Group and class of each row
[-19.6   4.8   4.2  -7.8  -5.1  -9.4 -32.9  -4.7  53.7 -11.7  -6.2 -45.8
  -1.4   3.4  -4.7  39.8  23.5  29.1  -4.5 -20.2 -10.5  -7.6] : [47]:j977
[ -6.3  16.3  -5.3   6.2  -7.5   5.4  -3.4 -10.8  10.4  -2.6   0.5 -37.3
  -0.6   0.7   2.2  35.7  20.9  37.6  -1.7   5.9  -4.3   1.3] : [47]:j977
[  4.3  20.1  -3.3  -8.0  -8.6  27.8  15.1  -2.4 -11.6  36.0   4.7  30.1
  -6.8  26.1  12.8  19.9  -8.7   6.9  16.3  14.1  -0.9  11.3] : [50]:j512
[-28.3  -8.1   1.0 -10.2 -24.8   2.8  -2.2  -7.7  74.8  -3.2   2.7 -19.6
   1.1  -2.4 -29.2   9.7   6.0  10.4   0.0 -11.6 -10.0  18.1] : [47]:j562
[-23.8  10.9   4.5  -1.5 -12.6  -8.4   4.0  -6.5  74.0  -5.2   3.5 -35.2
  -4.1   9.0 -16.6  21.9  13.4  21.2  -5.4  -4.5  -1.1   7.3] : [47]:j562
[ -3.1  -4.0  -0.3  -0.7   9.6 -15.6  12.0   2.7  23.3   2.4   8.6 -14.2
   1.0  -3.8  12.6  31.4 -23.5  22.7  -2.0  18.8  -1.8  -6.4] : [47]:j977
[  8.1   0.8 -17.6   0.9   1.1   0.2  34.3 -18.0 -10.3   6.2   5.8 -21.8
  -9.6 -11.2  10.2  50.6 -10.7  18.2  -1.3  36.5  -2.1  12.0] : [47]:j977
[-13.5  -3.0   0.4   4.8  -3.3 -15.6 -12.2 -10.3  38.0  -1.1  -2.1 -37.6
  -7.6   2.6  -2.7  16.9  13.4  19.6  -0.1  -2.6  -1.7  17.0] : [47]:j977
[  0.3  27.7   1.4  -2.8  -9.6  41.5  -2.7   3.0  19.1  20.2   3.8  12.8
   3.4  -4.9  -1.6  12.3  -0.9   1.0   3.8 -13.4   2.1   4.3] : [50]:J535
[-22.2  20.7  -0.1 -10.2  -4.5   8.4  -2.9  -8.6  74.0  -7.2   5.6 -38.4
  -4.8   4.5  -9.8  49.1   6.7  18.7   2.7   8.9  -4.4 -14.5] : [47]:j562
[  2.3  15.6 -13.8 -10.0 -11.3  38.5  20.6 -14.3 -42.0  35.5  11.2  33.5
  11.0  -2.8  14.2  22.6  -2.3   4.1  16.3   4.6   5.4  31.2] : [50]:J535
[ -3.4  11.0   9.2  -4.5 -16.1  -9.1  -4.2  -3.5  74.1  -9.9  -7.3 -35.7
 -21.3   8.3 -24.5  32.0  23.8   9.7  -0.4   4.7  -5.2 -24.6] : [47]:j562
[-12.3  27.8  -1.5   0.1 -26.3  37.0 -11.0  -4.4  -6.4  16.5  -6.5   7.1
   3.8  -5.7 -15.6  17.8   3.6   5.1   9.4 -12.7  -0.7   5.9] : [50]:J535
[-10.5  35.9   1.4   2.9 -11.5  24.7  -8.7  -7.3 -13.6  33.8  -6.3  24.1
   7.1  -0.1  -8.5  24.0   7.9   2.0  10.5  -7.8  -5.7   3.9] : [50]:J535
[ -9.0  -5.7  -3.9  -3.8 -16.5   0.2  -9.4  -3.2  44.7 -13.1   3.2 -24.4
  -2.6  -5.9  -7.8  18.2  12.3  12.4  -2.2  -5.1  -4.3   3.5] : [47]:j562
[-18.6  22.4  -9.8  -0.2   2.6  17.9   3.6  -5.9 -19.5  23.4  -0.5  30.2
   7.7  18.1  -0.1   4.1  21.0   0.9   5.7  -0.7   1.5  29.0] : [50]:j512
[ -3.7  -7.7   2.9  -7.0  -0.5 -12.5  16.5  -6.6  74.8  -4.5   5.7 -25.5
  -8.6   7.0  -2.0  23.7  -6.4  15.9  -0.6  15.7  -4.2   2.8] : [47]:j977
[ -2.7  18.8 -11.2   0.2  -8.6  30.0  19.4  -6.5 -27.2  25.3  -8.2   7.9
   6.1   5.2  -8.4   3.2   7.7  -0.9   6.2  10.9   1.6  27.3] : [50]:j512
